Below is a small trained network, with its code and all its weights. Each question gives an input and a class and asks what happens when units are switched off, that is, made to give their printed mean instead of their output.

import numpy as np


def w(rows, s, z=0):
    codes = np.array(rows[::2]) - 128.0
    scale = np.full(codes.shape[1], s)
    scale[-1] = z or s
    return codes * scale


def norm(h):
    return h / np.sqrt((h * h).mean(-1, keepdims=True) + 1e-5)


def f(y):
    return np.maximum(y, 0)


def log_softmax(a):
    a = a - a.max(-1, keepdims=True)
    return a - np.log(np.exp(a).sum(-1, keepdims=True))


def net(x, mask):
    res = np.array(x, float).reshape(1, 5) / 4 @ E
    u = 0
    for l in range(2):
        y = f(norm(res) @ A[l][:, :-1].T + A[l][:, -1])
        res = res + np.where(mask[u : u + 14], y, B[l][:, -1]) @ B[l][:, :-1]
        u += 14
    return log_softmax(norm(res)[-1] @ U[:, :-1].T + U[:, -1])


A, B = {}, {}
E = w([
[179,23,101],'x0',
[172,204,102],'x1',
[190,140,105],'x2',
[158,164,162],'x3',
[83,138,1],'x4',
],0.0081)
A[0] = w([
[144,129,157,85],'0.n0',
[151,94,123,33],'0.n1',
[84,103,82,113],'0.n2',
[83,96,137,116],'0.n3',
[254,101,148,112],'0.n4',
[184,103,152,161],'0.n5',
[147,98,120,55],'0.n6',
[74,100,194,113],'0.n7',
[143,104,126,56],'0.n8',
[88,94,87,122],'0.n9',
[150,42,101,2],'0.n10',
[98,176,124,58],'0.n11',
[128,144,133,104],'0.n12',
[112,73,174,90],'0.n13',
],0.02,0.0072)
B[0] = w([
[87,152,167,154],'0.n0',
[60,86,126,140],'0.n1',
[187,128,69,193],'0.n2',
[173,93,153,179],'0.n3',
[64,239,91,255],'0.n4',
[81,174,156,219],'0.n5',
[74,105,131,141],'0.n6',
[146,107,224,228],'0.n7',
[86,104,131,135],'0.n8',
[162,107,71,194],'0.n9',
[2,65,161,183],'0.n10',
[210,152,142,164],'0.n11',
[128,133,149,139],'0.n12',
[179,61,181,198],'0.n13',
],0.03,0.0077)
A[1] = w([
[25,69,181,3],'1.n0',
[158,68,34,14],'1.n1',
[109,136,101,168],'1.n2',
[103,115,141,87],'1.n3',
[220,62,154,23],'1.n4',
[225,54,157,14],'1.n5',
[121,127,147,13],'1.n6',
[6,159,137,126],'1.n7',
[204,65,159,28],'1.n8',
[160,127,166,151],'1.n9',
[31,104,163,51],'1.n10',
[160,202,179,151],'1.n11',
[84,107,151,56],'1.n12',
[98,135,114,113],'1.n13',
],0.015,0.0026)
B[1] = w([
[75,29,110,202],'1.n0',
[176,146,4,197],'1.n1',
[102,99,123,163],'1.n2',
[114,108,123,144],'1.n3',
[181,48,141,208],'1.n4',
[201,43,121,214],'1.n5',
[126,141,133,133],'1.n6',
[89,37,174,254],'1.n7',
[176,92,173,199],'1.n8',
[160,128,142,187],'1.n9',
[96,49,144,199],'1.n10',
[215,200,152,252],'1.n11',
[104,93,121,157],'1.n12',
[112,100,133,154],'1.n13',
],0.031,0.0071)
U = w([
[160,106,3,153],'0',
[171,101,180,193],'1',
[34,54,100,100],'2',
[223,220,142,58],'3',
[59,237,119,72],'4',
[99,138,197,2],'5',
[169,50,152,188],'6',
[157,78,160,163],'7',
],0.022,0.0065)

Each question gives the input, the list of numbers given to net, and the class t.
The units are the neurons (one row each of A and B). Each row of codes is followed by its name. A weight is (code - 128) times the scale printed after its matrix; where a second scale follows, it is the last column's (A, B and U).
mask holds one flag per neuron, layer by layer. A switched-off neuron (its flag False) gives its mean, the last column of its row in B, instead of its output. The means were averaged over made-up inputs and are rounded, as every weight is.
A unit's drop is (log p(t) with every unit on - log p(t) with that unit switched off) / (log p(t) with every unit on - log p(t) with every unit switched off).
unit that matters most: the unit with the biggest drop
k most important neurons: the k neurons with the biggest drops, biggest first
k most important neurons of layer l: the k neurons of layer l with the biggest drops, biggest first
drop of u: that unit's drop, to one decimal
input [1,7,0,1,3], class 3: unit that matters most => 0.n10
input [-1,0,6,6,3], class 4: 2 most important neurons of layer 0 => [0.n10, 0.n7]
input [-3,7,2,-4,1], class 3: 3 most important neurons of layer 0 => [0.n13, 0.n7, 0.n3]
input [8,1,-7,2,4], class 2: 4 most important neurons of layer 0 => [0.n10, 0.n11, 0.n6, 0.n1]
input [2,2,-3,2,-5], class 5: 2 most important neurons of layer 0 => [0.n4, 0.n10]
input [-4,0,8,-6,-7], class 5: 3 most important neurons => [1.n7, 1.n1, 0.n2]
input [-4,8,2,-5,7], class 0: 2 most important neurons of layer 0 => [0.n7, 0.n4]
input [-5,6,-1,4,-6], class 3: 2 most important neurons => [0.n10, 1.n11]
input [-4,3,6,7,0], class 3: 2 most important neurons => [0.n10, 1.n11]
input [1,3,8,6,-7], class 4: drop of 1.n5 => 0.0
input [-3,-6,-6,-2,7], class 0: drop of 0.n2 => 0.1
input [-5,2,2,8,-3], class 3: drop of 1.n11 => 0.2
input [-8,-6,3,-2,4], class 0: 2 most important neurons of layer 1 => [1.n1, 1.n7]
input [4,6,0,8,-5], class 4: unit that matters most => 0.n4
